Here is a tiny trained network, its code and every weight. The questions are about switching its units off for an input and a class, where a switched-off unit gives its printed mean instead of its output.

import numpy as np


def w(rows, s, z=0):
    codes = np.array(rows[::2]) - 128.0
    scale = np.full(codes.shape[1], s)
    scale[-1] = z or s
    return codes * scale


def f(y):
    return y / 2 * (1 + np.tanh(0.7978845608 * (y + 0.044715 * y**3)))


def log_softmax(a):
    a = a - a.max(-1, keepdims=True)
    return a - np.log(np.exp(a).sum(-1, keepdims=True))


def net(x, mask):
    res = np.array(x, float).reshape(1, 3) / 4 @ E
    y = f(res @ A[0][:, :-1].T + A[0][:, -1])
    res = res + np.where(mask, y, B[0][:, -1]) @ B[0][:, :-1]
    return log_softmax(res[-1] @ U[:, :-1].T + U[:, -1])


A, B = {}, {}
E = w([
[7,94,79,146],'x0',
[101,241,137,46],'x1',
[92,83,221,75],'x2',
],0.013)
A[0] = w([
[16,121,209,116,166],'n1',
[104,44,164,160,218],'n2',
[110,43,194,235,184],'n3',
[70,68,104,202,122],'n4',
[63,106,156,47,157],'n5',
[177,75,64,183,197],'n6',
[83,153,141,120,112],'n7',
[178,126,73,185,203],'n8',
[97,129,22,130,149],'n9',
[205,97,80,156,253],'n10',
[119,140,131,110,151],'n11',
[9,144,120,87,137],'n12',
[140,60,254,135,180],'n13',
[67,136,55,195,173],'n14',
[225,72,203,226,201],'n15',
[180,153,83,186,203],'n16',
[153,229,97,86,103],'n17',
[154,202,102,62,146],'n18',
[141,114,243,118,128],'n19',
[47,91,123,96,159],'n20',
[61,190,102,104,155],'n21',
[84,51,139,223,140],'n22',
],0.01,0.0043)
B[0] = w([
[112,90,186,122,224],'n1',
[129,26,99,68,224],'n2',
[149,95,85,71,249],'n3',
[51,132,13,99,214],'n4',
[151,79,193,130,205],'n5',
[126,70,117,152,209],'n6',
[138,116,168,183,151],'n7',
[112,71,153,216,192],'n8',
[2,201,142,194,184],'n9',
[166,93,124,186,203],'n10',
[160,119,131,133,142],'n11',
[81,87,212,168,214],'n12',
[243,141,177,53,231],'n13',
[23,166,91,145,204],'n14',
[214,87,171,179,242],'n15',
[137,62,103,237,189],'n16',
[156,175,75,151,210],'n17',
[181,178,78,135,208],'n18',
[129,162,192,29,197],'n19',
[68,86,157,125,198],'n20',
[155,108,171,226,195],'n21',
[123,119,55,69,231],'n22',
],0.0076,0.012)
U = w([
[130,45,221,249,215],'0',
[187,203,67,188,253],'1',
[63,121,40,160,53],'2',
[41,254,176,211,33],'3',
[204,90,169,117,1],'4',
[131,241,211,82,199],'5',
[62,83,113,35,40],'6',
],0.0092,0.0031)

Each question gives the input, the list of numbers given to net, and the class t.
The units are the neurons (one row each of A and B). Each row of codes is followed by its name. A weight is (code - 128) times the scale printed after its matrix; where a second scale follows, it is the last column's (A, B and U).
mask holds one flag per neuron, in row order. A switched-off neuron (its flag False) gives its mean, the last column of its row in B, instead of its output. The means were averaged over made-up inputs and are rounded, as every weight is.
A unit's drop is (log p(t) with every unit on - log p(t) with that unit switched off) / (log p(t) with every unit on - log p(t) with every unit switched off).
The circuit of an input: a set's keep is (log p(t) with only the set's units on - log p(t) with every unit switched off) / (log p(t) with every unit on - log p(t) with every unit switched off). Starting from the 12 units with the biggest drops (on a tie, the unit counted first), units are removed one at a time, each time the one whose removal leaves the highest keep (on an exact tie, the one counted first), for as long as the keep stays at least 0.8.
circuit, biggest first: the units of the circuit, biggest drop first
top k neurons: the k neurons with the biggest drops, biggest first
drop when u is switched off: that unit's drop, to one decimal
input [4,5,0], class 3: circuit, biggest first => (n2; n3)
input [-8,8,-1], class 1: circuit, biggest first => (n17)
input [6,4,0], class 3: circuit, biggest first => (n9; n2)
input [4,1,-7], class 3: circuit, biggest first => (n9; n2)
input [1,-7,-6], class 2: top 2 neurons => (n4; n22)
input [6,5,1], class 0: top 4 neurons => (n12; n21; n5; n1)
input [0,7,0], class 1: top 3 neurons => (n18; n17; n19)
input [-2,1,0], class 1: top 2 neurons => (n12; n1)
input [-5,8,-1], class 1: top 2 neurons => (n17; n18)
input [-3,-5,4], class 4: drop when n9 is switched off => 0.0
input [-1,-1,1], class 4: drop when n20 is switched off => 0.1
input [8,-2,0], class 2: drop when n10 is switched off => -0.1
input [4,1,0], class 3: drop when n15 is switched off => 0.2
input [8,2,3], class 0: circuit, biggest first => (n12)
